(in the rows, 128 means zero)
Each row of numbers stands for one thing and depends on some of the facts below. Use the named rows to name the rest.

Some rows with their names:
[113  73 103  98 106 193 107 182 125 119 105 169 123 109 135 119 152 185
 110 191 138  69 139 142 168 174  98 120 144 124  98 106 137 126  96  63
 164 171 192 100 194 107]: novufli
[125 115 113 137 131 135 118 127 136 138 122 128 146 136 133 137 123 113
 106 128 121 155 143 156 123 137 138 154 102 127 127 128 132 128 120 127
 130 124 115 130 138 138]: situr
[117 136 130 145 129 123 146 123 132 134 120 128 131 149 127 116 140 111
 126 128 108 140 141 111 129 119 120 138 122 141 109 121 119 130 145 147
 144 137 123 109 139 129]: flavol
[117 138 136 134 138 123 133 120 131 139 135 121 125 131 125 125 133 114
 140 124 122 152 120 115 121 124 132 130 134 139 125 129 130 128 136 147
 125 128 111 130 124 135]: taser
[123 126 117 129 134 139 117 136 130 127 138 135 129 129 137 118 121 131
 124 131 114 114 146 127 150 135 115 141 131 127 114 124 131 119 124 120
 134 140 138 120 137 120]: flaril
[145 108 135 105 116 138 102 157 102 121  82 150 121 126 122 131  92 172
 111 188 149  91 126 110 137 142 112 139 155 144 117  85 146 144 140  93
 148 154 121 144 172 121]: bripek
[121 164 148 141 143 100 135 107 127 134 138 105 112 125 132 154 121 121
 141 110 137 146 110 124 103  95 151 113 143 140 162 137 121 130 132 140
 102  96  96 155  80 131]: dudrum
[126 112 116 131 135 132 122 128 134 139 115 123 143 138 134 134 123 110
 108 127 122 163 148 153 122 130 137 149 104 125 127 128 133 122 124 130
 129 129 117 134 135 135]: pazik
[117 104 107 134 104 159 127 147 113 117 136 161 140 152 141 116 132 140
 108 133 135  70 182 138 173 138 101 132 136 114  92 114 117 103 116  97
 127 125 177 123 124 106]: misa
[153 140 138 142 143  85 133 124 143 131 155 116 127 125 119 130 122 112
 149 105 134 155  71 127 101 111 167 105 146 110 170 150 146 141 154 134
 110 108 109 122  94 137]: trilun
[123 135 121 137 132 137 126 130 125 135 137 131 124 134 133 122 120 121
 130 127 117 132 139 122 138 133 120 130 130 127 110 127 124 130 131 122
 128 134 131 124 134 125]: plutol
[149 116 114 122 113 139 124 123 111 112 160 104 139 117 150 125 113 113
 140 101 107 115 164 135 144 146 118 162 129  73 121 138 129 122 141 148
 123 130 173 108 139 119]: drumak
[118 150 145 105 134 111 115  89 127 125 115 122 131 138 113 127 128 120
 149 103 133 136 122 114 102 112 122 146 111 153 141 119 117 115 137 160
 116 119 107 132  93 140]: mogrin
[117 119  59 147 130 165  96 148 115 122 161 158 139 134 148 100 109 130
 101 113 123 111 185 124 184 166  89 141 119 112  70 137 113  88 108  90
 142 144 179 147 150 109]: drafla
[135 119 141 113 132 119  97 163 115 130 103 146 106 116 131 149  81 177
 117 189 157 109  91 118 133 133 135 133 186 139 151  99 149 141 131  73
 126 131 124 150 139 107]: pagal
[135 103 106 108 111 143 121 133 106 121 130 133 133 106 137 115 127 136
 129 127 121 109 142 124 141 159 124 137 126 102 105 137 129 121 124 124
 130 139 170 118 143 123]: trari
[137 123 142 112 124 117 135 112 108 131 131 104 132 104 126 129 135 111
 147 120 115 141 113 123 112 136 148 127 128 125 121 143 134 139 142 151
 114 127 135 119 125 137]: tuklin
[106  89 147  85 108 177 136 145 130 127 103 141 119  90 113 126 182 171
 147 162 134 113  99 158 126 150 137  94 119 138 129 127 147 139 102 116
 140 160 155  91 148 132]: trase
[121 140 154 139 147 105 145 107 130 141 130 110 127 127 121 128 137 110
 148 115 115 163 114 113 110 112 144 136 127 149 137 132 127 141 147 161
 121 118  97 124 112 141]: piflu

How the things are related:
Ω: is directly followed by; η: is directly part of; Ψ: uses; Δ: belongs to class
Ω (each to the one after it):
saflil Ω matrum
niklan Ω plakluk
kulik Ω piter Ω noflos Ω dragak Ω pogri Ω drumak Ω skotan Ω gabis Ω sulin Ω mutrena Ω pokler Ω drodrom Ω klila
trilun Ω toskar
plokevuk Ω dovol Ω fuflom Ω flalaplok Ω fetum
plaklemi Ω gretul Ω gidivom Ω damun Ω grerum Ω flaril Ω rilom Ω sizak
tagen Ω skogra Ω doko Ω depi Ω mebru Ω plutrim Ω klaman Ω vebiplok Ω trake Ω drafla
triger Ω pluplor Ω zifli Ω fevuk Ω ligi
piflu Ω skigeger Ω taser
zaskir Ω floles Ω kledo Ω grazor Ω sabem
lakuflu Ω rosulol Ω stuflam Ω kliplan Ω klotas Ω trase Ω tiskugro Ω subru
maskede Ω fegas Ω tuklin
toba Ω sodrir Ω tesezak Ω ramadi Ω katem Ω diflos Ω gresom Ω trukifler Ω vasa Ω buster Ω novufli
triflun Ω nural Ω guskar Ω sagra Ω latrek
droplem Ω danun Ω tresar Ω vagram
klisor Ω gudra
driske Ω trevo Ω plobudrak Ω gudem Ω drudrem Ω pagal Ω bripek Ω baskil Ω gabu Ω forek Ω grugra Ω plobron
desa Ω rotrabek Ω klutik Ω grober Ω skozimis Ω stedok Ω vidrir Ω monuk
gretefa Ω klafledrom
bropen Ω rumam
lasuski Ω modri Ω veflas Ω flavol Ω plutol Ω feba Ω gridrepel Ω stotikle Ω gritates Ω tistar
dudrum Ω naklabron Ω stotrer Ω kligor Ω treklar Ω klukas
kluzan Ω nefar Ω ketrim Ω grebe Ω gutopok Ω sustom Ω grapo Ω simu Ω misa Ω sise
sovi Ω mogrin Ω tubozel Ω treklem Ω fliskik Ω segrar Ω trari
pliza Ω sudro
{drafla plutrim mebru tagen doko trake klaman depi vebiplok skogra} η bufla
{ditrebron} η vidrir
{rilom flaril grerum plaklemi damun gidivom gretul sizak} η stobi
{klafledrom gretefa} η rokor
{sulin kulik dragak skotan mutrena pokler gabis pogri drumak noflos piter drodrom klila} η trake
{saflil matrum} η flibre
{niklan plakluk} η toba
{flada} η gidivom
{skozimis stedok rotrabek monuk desa vidrir grober klutik} η pazik
{grugra bripek plobudrak plobron gabu trevo pagal gudem driske baskil drudrem forek} η tesezak
{trilun toskar} η taser
{stotikle flavol veflas gridrepel feba gritates modri lasuski plutol tistar} η situr
{plokevuk flalaplok dovol fetum fuflom} η mebru
{misa simu gutopok sustom grebe ketrim sise nefar kluzan grapo} η rumam
{ramadi trukifler vasa toba buster tesezak novufli katem diflos sodrir gresom} η vimam
{ligi triger fevuk pluplor zifli} η bropen
{famo} η doko
{skigeger piflu taser} η stebrares
{sabem zaskir kledo grazor floles} η plutol
{naklabron klukas treklar dudrum kligor stotrer} η klafledrom
{tiskugro stuflam lakuflu subru klotas rosulol trase kliplan} η gresom
{nural triflun guskar latrek sagra} η ramadi
{tresar danun droplem vagram} η damun
{trabra} η gudra
{maskede fegas tuklin} η klisor
{rugem} η piflu
{klisor gudra} η zedrufik
{midus} η gretefa
{sudro pliza} η saflil
{tubozel treklem segrar mogrin sovi trari fliskik} η grober
{bropen rumam} η gruskadin
{fadrik} η drafla
rilom Ψ [flaril]
grugra Ψ [plobron]
dragak Ψ [klila]
misa Ψ [sise]
plutrim Ψ [skogra]
trukifler Ψ [vasa]
grerum Ψ [flaril sizak]
plaklemi Ψ [gretul]
simu Ψ [sustom nefar]
toskar Ψ [trilun]
tiskugro Ψ [rosulol]
plobudrak Ψ [grugra]
kledo Ψ [zaskir floles]
plobron Ψ [grugra]
rotrabek Ψ [klutik]
danun Ψ [droplem vagram]
fegas Ψ [tuklin]
skotan Ψ [mutrena]
mutrena Ψ [noflos]
triflun Ψ [latrek guskar sagra]
subru Ψ [stuflam kliplan]
gabu Ψ [driske]
trevo Ψ [gudem]
rosulol Ψ [trase klotas]
gudem Ψ [forek]
monuk Ψ [rotrabek]
klukas Ψ [stotrer]
feba Ψ [lasuski]
grazor Ψ [zaskir]
treklar Ψ [naklabron]
gabis Ψ [kulik]
pogri Ψ [kulik]
dovol Ψ [fetum]
diflos Ψ [sodrir katem]
sise Ψ [kluzan]
noflos Ψ [mutrena]
drudrem Ψ [pagal]
tubozel Ψ [segrar]
depi Ψ [skogra]
treklem Ψ [segrar tubozel]
segrar Ψ [treklem]
vebiplok Ψ [klaman skogra]
forek Ψ [baskil gudem]
skogra Ψ [vebiplok]
nefar Ψ [grapo]
lasuski Ψ [stotikle]
fetum Ψ [fuflom]
dudrum Ψ [treklar]
mogrin Ψ [segrar]
sodrir Ψ [vasa]
kluzan Ψ [sise sustom]
grapo Ψ [grebe]
vagram Ψ [droplem danun]
sovi Ψ [trari]
floles Ψ [kledo]
zifli Ψ [triger]
klila Ψ [pokler skotan]
fliskik Ψ [tubozel mogrin]
tistar Ψ [gritates]
[ditrebron naklabron flavol toskar plobron maskede droplem sustom skogra sizak plakluk] Δ a
[rilom skozimis tuklin gutopok buster rugem trase drumak vebiplok lasuski vagram floles trari stotrer] Δ d
[niklan trukifler simu flalaplok midus driske klukas grazor klaman drodrom] Δ i
[flada plokevuk triger sabem plobudrak trabra fegas klotas latrek katem grebe pokler tubozel tistar pliza] Δ e
[trilun plutrim nural veflas subru treklar dovol fevuk nefar] Δ b
[stotikle skotan triflun gudem fliskik] Δ h
[ligi tresar novufli gritates desa treklem forek fuflom] Δ j
[famo tagen vasa trevo monuk gabis modri sovi] Δ g
[skigeger stedok kledo lakuflu gridrepel pagal pogri sagra sise matrum pluplor segrar dudrum fadrik] Δ c
[bripek tiskugro danun guskar feba fetum mogrin kligor kluzan zifli klila klutik] Δ f

Which thing is each row?
No name comes twice in this set of rows, the named rows included.
[118 115 101 145 126 145 135 146 132 123 127 147 139 151 137 109 141 126
 111 142 105 105 168 121 162 142  95 148 131 125  87 115 116 122 129 114
 159 149 156 113 168 114] | sizak
[130  74 111  82  94 187 108 173 119 118 105 157 130  96 130 121 145 184
 121 184 146  73 124 149 154 177 116 117 148 118 102 113 145 131  98  79
 151 165 187 106 178 115] | buster
[144 132 141 149 121  91 146 128 134 121 144 122 138 147 121 127 138 113
 136  98 146 124  93 130 110 107 160  94 132 107 161 139 132 133 146 125
  95  88 132 129  67 128] | nefar
[125 100 147 111 132 145 127 144 147 143  79 139 133 127 118 145 149 152
 109 168 140 150 112 157 108 135 146 130 110 150 149 112 143 146 104 108
 145 141 103 116 154 139] | vimam
[129 103 115 148 136 128 138 127 147 141 105 130 157 161 131 120 135  98
  99 130 104 159 156 146 124 130 127 169  97 130 118 120 117 131 130 136
 147 129 113 109 151 134] | ditrebron
[149 137 111 135 123 101 119 135 138 115 157 134 128 131 132 129 120 130
 122 114 155 110 106 134 122 131 138  96 146  94 151 141 131 121 121 107
 120 112 149 124 108 119] | treklar

Now the same things, written a new way:
Some rows with their names:
[141 149 121 141  85 147 127 119 115 122 153 132 130 109 138 116 146 127
 112 120 133 121 126 135 121 127 159 146 132 131 139 116 131 143 116 121
 140 106 132 123 146 159 137  75]: klotas
[125 147 127 153 107 108 142 113 130 139 139 133 144 133 124 130 114 156
 130 136 121 141 125 141  98 119 158 114 151 117 143  90 109 114 130 159
 134 130 116 114 122 128 115 126]: tubozel
[117 139 139 148 120 131 152 115 143 130 149 141 155 121 134 107  80 161
 137 156 139 142 133 118 157  99 130  97 133 141 126 100  96 116 103  98
 148 151 112  96 129 130  95 113]: treklem
[133 129 177 130 134 104 125 115 111  68  99 102 126  99 128 153 169 121
 168 150 131 120 132 118 138  83 156 136 106 142 163  89 106  76 169  99
 162 148 133 141 128 110 137 126]: bropen
[144 140 124 164 143 123 128 114 113 130 118 149 123 144 130 102 170 136
 156 152 125 142 126 115 154  90 112  90 118 141 127  93 105 119 157  94
 141 152 132 101 155 170 142 118]: naklabron
[133 138 123 165 148 116 126 116 107 128 114 149 129 135 121 105 167 124
 153 149 111 137 128 128 163  87 124  98 128 147 119  84  83 118 162 108
 155 161 140  88 143 155 143 137]: maskede
[110 138 157  85  96 136 128 129 122  78 133  74 130 119 143 135 112 130
 156 107 141 122 132 129 117 122 140 117 157 125 139 132 171 130 138 112
 148 141 160 118 144 150 154 136]: gutopok
[104 146 128  66  78 158 138 113 129  90 145  74 134 132 156 133  87 142
 122  70 194 102 121  92  88 158 103 146 166 121 130 184 188 159 122 107
 136 140 118 106 133 159 160 144]: sise
[128 149 125 128  88 150 161 107 138 143 147 123 134 146 141 100  84 162
 115 130 165 108 118 115 108 146 103 124 136 131 127 148 153 131 106  71
 118 129 127 114 139 166 139 112]: stotikle
[138 148 158 157 119 107 140 128 117 125 130 132 146 135 138 128 145 132
 145 145 118 132 122 148 129 108 158 103 122 139 137  91 118 118 142 107
 148 126 142 120 132 147 119 103]: gretul
[122 145 136 125 104 139 159 119 120 130 142 123 131 126 144 113  96 148
 120 145 144 116 124 123 122 132 133 115 133 137 133 121 151 126 115  84
 132 129 153 126 139 153 132 114]: flaril
[109 136 159 166 138 115 128 108 121 127 128 133 170 155 119 130 131 109
 138 149  96 144 148 113 161 139 151 117 123 158 132 115 118 123 154 136
 150 131 172 139 125 150 126 125]: piter
[102 145 135 136 116 144 142  89 129 131 140 125 155 166 129 100  91 143
 121 132 140 129 145  91 153 165 120 139 135 143 128 154 156 151 142  98
 128 140 144 147 119 174 133 110]: skotan
[106 125 121 132 132 135 143  81 134 117 129 114 168 148 123 136 103 108
 126  95 119 128 128 102 134 166 154 139 152 142 155 147 146 173 146 161
 127 132 159 145 117 158 144 150]: pogri
[105 160 128 109  76 155 149  95 135 141 158 130 142 174 136 105  64 160
  95 125 173 108 147  93 117 196 107 155 128 125 115 177 206 160 123  74
  98 115 129 171 123 184 143 105]: pokler
[118 146 129  90 102 182 159 107 148 150 169 121 113 117 123  82  49 158
  92 130 198 120 135  80 162 144  97 171 133 129 113 169 143 136  66  82
 137 119  83 118 143 164 122  65]: novufli
[126 139 143 122 137 126 129  96 143 111 104 117 101 110 130 134 115 119
 119 156 150 125 127 121 120 101 135 153 114 120 166 117 125 111 155  96
 135 127 134 150 125 108 118 115]: stebrares
[125 141 134 122 141 126 131  96 142 105 102 118 100 117 137 126 115 126
 126 168 147 114 125 128 133 107 132 156 113 111 165 120 116  98 146  87
 132 129 133 151 126 109 121 122]: rokor
[120 135 136 115 143 122 140  98 147 122 107 125 108 111 136 128  98 137
 124 162 155 119 116 133 120  99 140 145 117 110 162 119 124 117 151  83
 125 129 124 146 112 111 111 121]: situr

Which thing is each row?
No name comes twice in this set of rows, the named rows included.
[120 137 162 101 124 125 122 117 117  87 106  90 109 107 133 129 122 124
 129 151 154 114 128 113 131 100 136 148 119 118 173 118 135  84 154  74
 144 135 124 143 123 116 136 127] | gruskadin
[130 143 113 121 113 163 139 111 114 145 139 145  99 141 136  92  98 153
 106 147 168 103 122 117 137 121  75 128 134 127 102 142 128 149 115  63
 121 155 133 100 150 177 157 122] | sizak
[123 141 174 117 113 152 139 121 122  90 150 112 140 118 131 109  92 147
 132 142 147 132 137  92 173 110 136 116 132 140 138 123 120  85 114  75
 164 147 101 100 139 142 133 112] | ligi
[131 136  84  81 114 189 134 119 142 165 149 125  93 134 126  75  62 148
 105 109 204 104 136  86 141 137  43 184 146 118  84 187 157 172  80  91
 115 138 106  86 151 182 142  99] | plobron
[114 129 134  90 119 153 161 106 143 126 140 107 144 115 131 124  72 134
 132 121 157 122 114 133 126 128 139 137 153 117 145 143 155 152 118 144
 124 133 148 133 115 147 135 136] | rilom
[142 128 123 162 144 120 133 111 135 112 127 120 133 120 110 129 156 127
 153 126 110 162 135 113 157  89 156 125 126 140 144  87  91 117 138 163
 162 126 126 103 122 146 135 100] | triflun
[137 139 114 144 129 138 122 115 118 128 149 130 130 107 132 107 143 126
 130 106 151 135 131 125 157 113 152 151 127 145 134 117 116 148 132 138
 145 117 109 103 130 165 135  79] | gudem
[126 154 159 112 100 167 178  94 154 137 150 120 110 142 129  79  58 180
 124 161 168 122 128  92 150 133 106 123 113 118 125 138 163 121  99  48
 129 141 109 120 154 185 130  93] | gritates
[148 124  98 135 183 138 100 119 106 134 133 141 125  97 134 106 168 104
 155 112 130 141 119 129 162  88 144 135 132 150 137 104  90 157 158 152
 157 142 107  86 129 168 130 105] | trevo
[128 150 158 155  79 108 129 130  89  79 138 102 141 109 132 140 178 134
 143 128 102 127 139 128 108 116 169 105 140 133 154  84 118  91 150 117
 152 130 133 110 137 136 151 123] | triger
[107 143 162  93 106 145 128 128 104  93 153  87 140 114 149 115 103 147
 142 122 166 112 137 111 126 145 117 126 150 131 131 148 165 113 121  93
 145 140 116 107 135 154 142 130] | grapo
[135 131 125 143 128 118 118 118 123 127 137 119 123 103 111 128 136 121
 148 109 128 152 146 101 137 111 159 157 142 120 148 117 113 121 128 198
 157 121 109 109 116 140 114  92] | plobudrak

The same things again, as new rows of numbers:
Some rows with their names:
[ 62 122 135 113 149 139 105 155 158 118 135 161 112]: ditrebron
[ 83 143 103 119 145 129 148  81 159 145 133 114 140]: vidrir
[121 120 139 155 114 106 133 133 146 151 130 158 114]: guskar
[186 138 123 202 104 136 125 187  96 113 107 142 125]: triflun
[134 118 116 127 142 141 122 121 134 123 128 122 134]: grerum
[117 131 137 135 113 107 118 203 130  98 118 156 145]: droplem
[122 163 103 138 113 107 151 184 118 100 110 135 150]: klisor
[ 70 148 110 114 150 130 141 133 137 117 123 142 116]: zedrufik
[ 73 143 105 115 150 130 149  64 169 159 137 112 135]: gudra
[108 133 131 136 118 108 120 175 140 112 126 142 146]: naklabron
[164 129 125 189 130 132 125 179 106 108 113 142 133]: sodrir
[ 76 149 109 169 153 129 138 139 139 134 124 156 102]: vimam
[138 118 145 134 114 128 134 107 147 154 127 130 116]: trukifler
[207 164 185 148 190 145 121 173 119  95 135 119 151]: skogra
[153 128 124 201 127 123 126 176 111 119 116 149 128]: rosulol
[130 123 134  83 106 110 132 158 132 116 124 154 133]: klutik
[ 96 147 103 129 129 127 150 133 141 122 121 125 148]: grober
[105 113 120 106  82 154 123 147 106 117 124 137 153]: grebe
[123 130 108 168 113 139 122 187  82  99 119 142 155]: desa

Which thing is each row?
No name comes twice in this set of rows, the named rows included.
[145 122 120 175 147 134 120 132 125 136 126 136 124] | diflos
[ 83 106 132  98 123 128 105 138 157 122 136 151 141] | sustom
[122 112 142  63 124 138 135  71 154 149 136 109 125] | klukas
[135  94 138  35 101 155 126 101 155 134 127 125 132] | simu
[156 126 109 114 131 150 123 110 125 151 123 104 127] | fliskik
[120 127 132 120 111 157 130 128 108 129 127 108 144] | fegas
[146 127 122 204 141 126 122 152 122 142 122 144 124] | drudrem
[126 155 129 118 159 112 141  55 131 141 144  65 122] | trake
[ 65 121 145 181 154 107 108  81 175 181 148 130 115] | plakluk
[124 128 121 129  74 145 128 189  83 103 114 143 157] | triger
[127 143 128 143  84 131 132 179  81 107 115 131 148] | pliza
[102 131 149 217 127 160 104  68 156 184 142  86 126] | subru
[117 155 144 232  83 139 111 158 113 148 123 121 137] | nural

